Below are the code and all the weights of a small trained network. Each question names an input and a target symbol and asks about switching units off, where a switched-off unit gives its printed mean instead of its output.

import numpy as np


def w(rows, s, z=0):
    codes = np.array(rows[::2]) - 128.0
    scale = np.full(codes.shape[1], s)
    scale[-1] = z or s
    return codes * scale


def f(y):
    return np.maximum(y, 0)


def softmax(a):
    e = np.exp(a - a.max(-1, keepdims=True))
    return e / e.sum(-1, keepdims=True)


def log_softmax(a):
    a = a - a.max(-1, keepdims=True)
    return a - np.log(np.exp(a).sum(-1, keepdims=True))


def net(x, mask):
    ids = ['ΓΘΛΠΩβδεζσφ'.index(c) for c in x.split()]
    T = len(ids)
    res = E[ids] + P[:T]
    q, k, v = (res @ M[0].T for M in (Q, K, V))
    z = softmax(np.where(np.tri(T) > 0, q @ k.T / 2**0.5, -1e9)) @ v
    res = res + np.where(mask[0], z, O[0][:, -1]) @ O[0][:, :-1]
    y = f(res @ A[0][:, :-1].T + A[0][:, -1])
    res = res + np.where(mask[1:9], y, B[0][:, -1]) @ B[0][:, :-1]
    return log_softmax(res[-1] @ U[:, :-1].T + U[:, -1])


Q, K, V, O, A, B = {}, {}, {}, {}, {}, {}
E = w([
[104,160,137,183,5],'Γ',
[147,61,123,187,152],'Θ',
[90,147,144,186,172],'Λ',
[155,84,149,132,160],'Π',
[75,190,191,74,130],'Ω',
[45,66,64,107,161],'β',
[136,122,177,108,55],'δ',
[51,58,141,160,3],'ε',
[73,215,92,106,90],'ζ',
[39,143,130,175,72],'σ',
[154,163,161,182,97],'φ',
],0.019)
P = w([
[212,255,190,193,215],'0',
[174,211,123,176,121],'1',
[172,185,112,149,78],'2',
[159,170,105,106,73],'3',
[172,146,124,62,34],'4',
[156,156,117,122,72],'5',
],0.0046)
Q[0] = w([
[57,95,189,251,76],'H1',
[131,151,133,187,129],'H1',
],0.011)
K[0] = w([
[129,92,92,5,61],'H1',
[103,140,139,100,157],'H1',
],0.013)
V[0] = w([
[140,251,37,101,121],'H1',
[80,112,49,169,167],'H1',
],0.014)
O[0] = w([
[100,216,85,11,56,2],'H1',
[66,129,2,147,180,42],'H1',
],0.0074,0.0029)
A[0] = w([
[230,62,83,99,81,206],'N1',
[224,211,99,170,91,115],'N2',
[188,246,136,155,220,129],'N3',
[58,137,190,117,187,193],'N4',
[58,138,204,45,221,2],'N5',
[142,55,139,57,206,106],'N6',
[88,208,196,125,122,159],'N7',
[224,148,76,114,187,120],'N8',
],0.012,0.0049)
B[0] = w([
[130,172,112,163,184,187],'N1',
[66,67,173,109,88,181],'N2',
[149,84,146,35,229,152],'N3',
[125,138,107,172,91,186],'N4',
[86,4,128,150,14,140],'N5',
[91,168,240,159,152,147],'N6',
[191,170,38,131,143,255],'N7',
[59,170,143,121,172,136],'N8',
],0.017,0.009)
U = w([
[94,134,168,122,37,77],'Γ',
[158,81,79,215,201,2],'Θ',
[174,59,44,154,203,90],'Λ',
[124,157,164,141,164,86],'Π',
[182,42,61,141,113,76],'Ω',
[2,97,101,135,150,134],'β',
[245,137,167,162,107,202],'δ',
[154,25,124,230,133,113],'ε',
[94,157,106,63,119,75],'ζ',
[124,136,57,201,134,183],'σ',
[139,61,145,84,128,176],'φ',
],0.0079,0.0077)

Each question gives the input, a string of symbols that net reads in full, and the target symbol t.
The units are the heads (2 rows each of Q, K, V and O) and the neurons (one row each of A and B). Each row of codes is followed by its name. A weight is (code - 128) times the scale printed after its matrix; where a second scale follows, it is the last column's (O, A, B and U).
mask holds one flag per unit, heads first, then neurons. A switched-off unit (its flag False) gives its mean, the last column of its rows in O or B, instead of its output. The means were averaged over made-up inputs and are rounded, as every weight is.
A unit's drop is (log p(t) with every unit on - log p(t) with that unit switched off) / (log p(t) with every unit on - log p(t) with every unit switched off).
The circuit of an input: a set's keep is (log p(t) with only the set's units on - log p(t) with every unit switched off) / (log p(t) with every unit on - log p(t) with every unit switched off). Starting from all 9 units, units are removed one at a time, each time the one whose removal leaves the highest keep (on an exact tie, the one counted first), for as long as the keep stays at least 0.8.
circuit, biggest first: the units of the circuit, biggest drop first
unit that matters most: the unit with the biggest drop
top k neurons: the k neurons with the biggest drops, biggest first
drop of u: that unit's drop, to one decimal
input Θ ε φ, target φ: unit that matters most	N3
input Γ σ σ Λ, target Λ: top 3 neurons	(N3; N2; N6)
input ε ε σ Θ σ σ, target ε: top 2 neurons	(N7; N1)
input β σ φ, target β: circuit, biggest first	(H1; N2; N7)
input ε ε β ζ Λ Γ, target Γ: top 2 neurons	(N2; N1)
input Γ σ Π, target Π: top 4 neurons	(N7; N6; N8; N1)
input σ Λ σ σ ε Λ, target ε: top 3 neurons	(N7; N4; N1)
input β δ φ Λ Γ Γ, target Γ: top 2 neurons	(N2; N3)
input ε ε σ Ω Θ Π, target Π: top 3 neurons	(N6; N7; N8)
input β δ δ σ δ ε, target δ: drop of N2	0.2
input Γ σ φ ζ Γ, target ζ: drop of H1	0.9
input φ β φ σ ε, target ε: drop of N6	0.0
input σ δ Λ, target δ: drop of N4	0.1
input Γ ζ ε β, target β: circuit, biggest first	(N7)
